Below is a small trained network, with its code and all its weights. Each question gives an input and a target symbol and asks what happens when units are switched off, that is, made to give their printed mean instead of their output.

import numpy as np


def w(rows, s, z=0):
    codes = np.array(rows[::2]) - 128.0
    scale = np.full(codes.shape[1], s)
    scale[-1] = z or s
    return codes * scale


def norm(h):
    return h / np.sqrt((h * h).mean(-1, keepdims=True) + 1e-5)


def f(y):
    return np.maximum(y, 0)


def softmax(a):
    e = np.exp(a - a.max(-1, keepdims=True))
    return e / e.sum(-1, keepdims=True)


def log_softmax(a):
    a = a - a.max(-1, keepdims=True)
    return a - np.log(np.exp(a).sum(-1, keepdims=True))


def net(x, mask):
    ids = ['αδεζλμπτφ'.index(c) for c in x.split()]
    T = len(ids)
    res = E[ids] + P[:T]
    u = 0
    for l in range(2):
        r = norm(res)
        for j in range(2):
            rows = slice(2 * j, 2 * j + 2)
            q, k, v = (r @ M[l][rows].T for M in (Q, K, V))
            z = softmax(np.where(np.tri(T) > 0, q @ k.T / 2**0.5, -1e9)) @ v
            o = O[l][rows]
            res = res + np.where(mask[u + j], z, o[:, -1]) @ o[:, :-1]
        u += 2
        y = f(norm(res) @ A[l][:, :-1].T + A[l][:, -1])
        res = res + np.where(mask[u : u + 4], y, B[l][:, -1]) @ B[l][:, :-1]
        u += 4
    return log_softmax(norm(res)[-1] @ U[:, :-1].T + U[:, -1])


Q, K, V, O, A, B = {}, {}, {}, {}, {}, {}
E = w([
[116,89,122,195,106],'α',
[112,144,114,98,83],'δ',
[157,147,112,127,82],'ε',
[153,125,18,138,174],'ζ',
[101,109,54,155,69],'λ',
[161,67,171,80,169],'μ',
[221,196,166,146,222],'π',
[6,82,42,24,117],'τ',
[110,157,138,171,154],'φ',
],0.012)
P = w([
[249,141,144,120,123],'0',
[248,164,111,134,88],'1',
[210,174,67,69,93],'2',
[141,137,54,59,55],'3',
[150,113,76,38,54],'4',
[171,102,101,3,35],'5',
],0.0032)
Q[0] = w([
[144,232,205,132,103],'L0H1',
[163,200,141,186,166],'L0H1',
[96,82,116,122,66],'L0H2',
[147,2,55,51,102],'L0H2',
],0.0067)
K[0] = w([
[91,155,127,151,115],'L0H1',
[81,254,105,193,96],'L0H1',
[89,139,66,137,121],'L0H2',
[59,229,64,174,70],'L0H2',
],0.0077)
V[0] = w([
[202,16,206,56,141],'L0H1',
[71,209,128,145,129],'L0H1',
[254,63,109,81,112],'L0H2',
[111,222,150,191,134],'L0H2',
],0.0059)
O[0] = w([
[97,92,220,1,130,166],'L0H1',
[89,146,84,205,139,68],'L0H1',
[173,86,114,103,141,252],'L0H2',
[70,197,101,99,143,84],'L0H2',
],0.009,0.0032)
A[0] = w([
[17,243,99,225,124,143],'L0N1',
[92,119,50,117,129,255],'L0N2',
[83,66,74,117,56,115],'L0N3',
[111,122,153,54,3,89],'L0N4',
],0.0065,0.0041)
B[0] = w([
[58,255,208,110,55,171],'L0N1',
[198,215,201,119,88,254],'L0N2',
[154,111,64,144,218,200],'L0N3',
[132,66,152,246,147,221],'L0N4',
],0.0078,0.0059)
Q[1] = w([
[79,57,164,7,137],'L1H1',
[146,175,58,169,67],'L1H1',
[218,142,82,114,136],'L1H2',
[116,110,71,217,146],'L1H2',
],0.012)
K[1] = w([
[74,33,169,53,44],'L1H1',
[79,254,86,174,184],'L1H1',
[101,119,103,42,55],'L1H2',
[142,149,66,139,131],'L1H2',
],0.0088)
V[1] = w([
[148,190,166,116,254],'L1H1',
[107,145,32,97,161],'L1H1',
[81,110,109,48,83],'L1H2',
[99,70,21,78,152],'L1H2',
],0.0085)
O[1] = w([
[125,101,185,96,179,191],'L1H1',
[227,158,104,127,134,2],'L1H1',
[187,164,100,80,34,30],'L1H2',
[134,180,79,2,111,131],'L1H2',
],0.0097,0.0016)
A[1] = w([
[2,83,211,94,80,254],'L1N1',
[82,177,152,156,237,229],'L1N2',
[117,196,98,156,185,126],'L1N3',
[97,82,147,204,129,132],'L1N4',
],0.0075,0.00094)
B[1] = w([
[100,226,87,192,194,253],'L1N1',
[92,154,131,23,119,206],'L1N2',
[2,137,179,177,126,190],'L1N3',
[167,123,91,24,68,207],'L1N4',
],0.0083,0.0043)
U = w([
[84,37,116,191,169,142],'α',
[89,226,156,152,120,237],'δ',
[182,49,144,157,58,65],'ε',
[182,193,96,49,87,232],'ζ',
[77,98,47,123,110,41],'λ',
[156,115,218,104,212,136],'μ',
[248,147,134,173,214,5],'π',
[82,111,156,56,96,33],'τ',
[173,135,80,228,133,130],'φ',
],0.012,0.0019)

Each question gives the input, a string of symbols that net reads in full, and the target symbol t.
The units are the heads (2 rows each of Q, K, V and O) and the neurons (one row each of A and B). Each row of codes is followed by its name. A weight is (code - 128) times the scale printed after its matrix; where a second scale follows, it is the last column's (O, A, B and U).
mask holds one flag per unit, layer by layer, with each layer's heads first. A switched-off unit (its flag False) gives its mean, the last column of its rows in O or B, instead of its output. The means were averaged over made-up inputs and are rounded, as every weight is.
A unit's drop is (log p(t) with every unit on - log p(t) with that unit switched off) / (log p(t) with every unit on - log p(t) with every unit switched off).
top k neurons: the k neurons with the biggest drops, biggest first
k most important neurons of layer l: the k neurons of layer l with the biggest drops, biggest first
heads that matter: for each layer, one digit per head in row order, 1 if its drop is at least 0.15 and else 0, layers parted by /
input α λ δ ε, target φ: heads that matter	10 / 10
input τ ζ φ δ φ λ, target δ: heads that matter	01 / 00
input μ δ λ δ δ α, target α: heads that matter	00 / 10
input α φ π, target δ: heads that matter	11 / 00
input φ ζ δ ε ζ α, target π: heads that matter	10 / 10
input μ ζ τ μ ε, target ε: 2 most important neurons of layer 1	L1N2, L1N4
input ε δ ε δ, target ε: top 4 neurons	L1N1, L1N4, L0N4, L0N2
input τ τ δ φ δ ζ, target δ: 3 most important neurons of layer 0	L0N1, L0N3, L0N2
input λ δ δ δ λ ζ, target φ: most important neuron of layer 1	L1N3
input δ ζ λ π δ α, target μ: heads that matter	10 / 11
input μ μ ζ λ, target τ: 2 most important neurons of layer 0	L0N1, L0N4
input δ π α ζ, target μ: heads that matter	00 / 11
input τ ε ζ ε α, target π: heads that matter	11 / 10
input α ε δ, target ε: 2 most important neurons of layer 1	L1N4, L1N1
input δ φ μ π ζ, target ζ: top 2 neurons	L0N2, L0N4
input π δ δ ζ ε, target π: heads that matter	10 / 10
input ε φ π δ φ δ, target δ: heads that matter	11 / 00
input λ α λ φ ζ, target δ: heads that matter	01 / 00
input ζ δ ε, target π: 2 most important neurons of layer 0	L0N1, L0N4
input φ δ τ, target δ: top 3 neurons	L0N2, L0N1, L1N3
input ζ τ π, target ζ: 2 most important neurons of layer 1	L1N2, L1N1
input ζ δ δ π, target μ: top neuron	L1N2
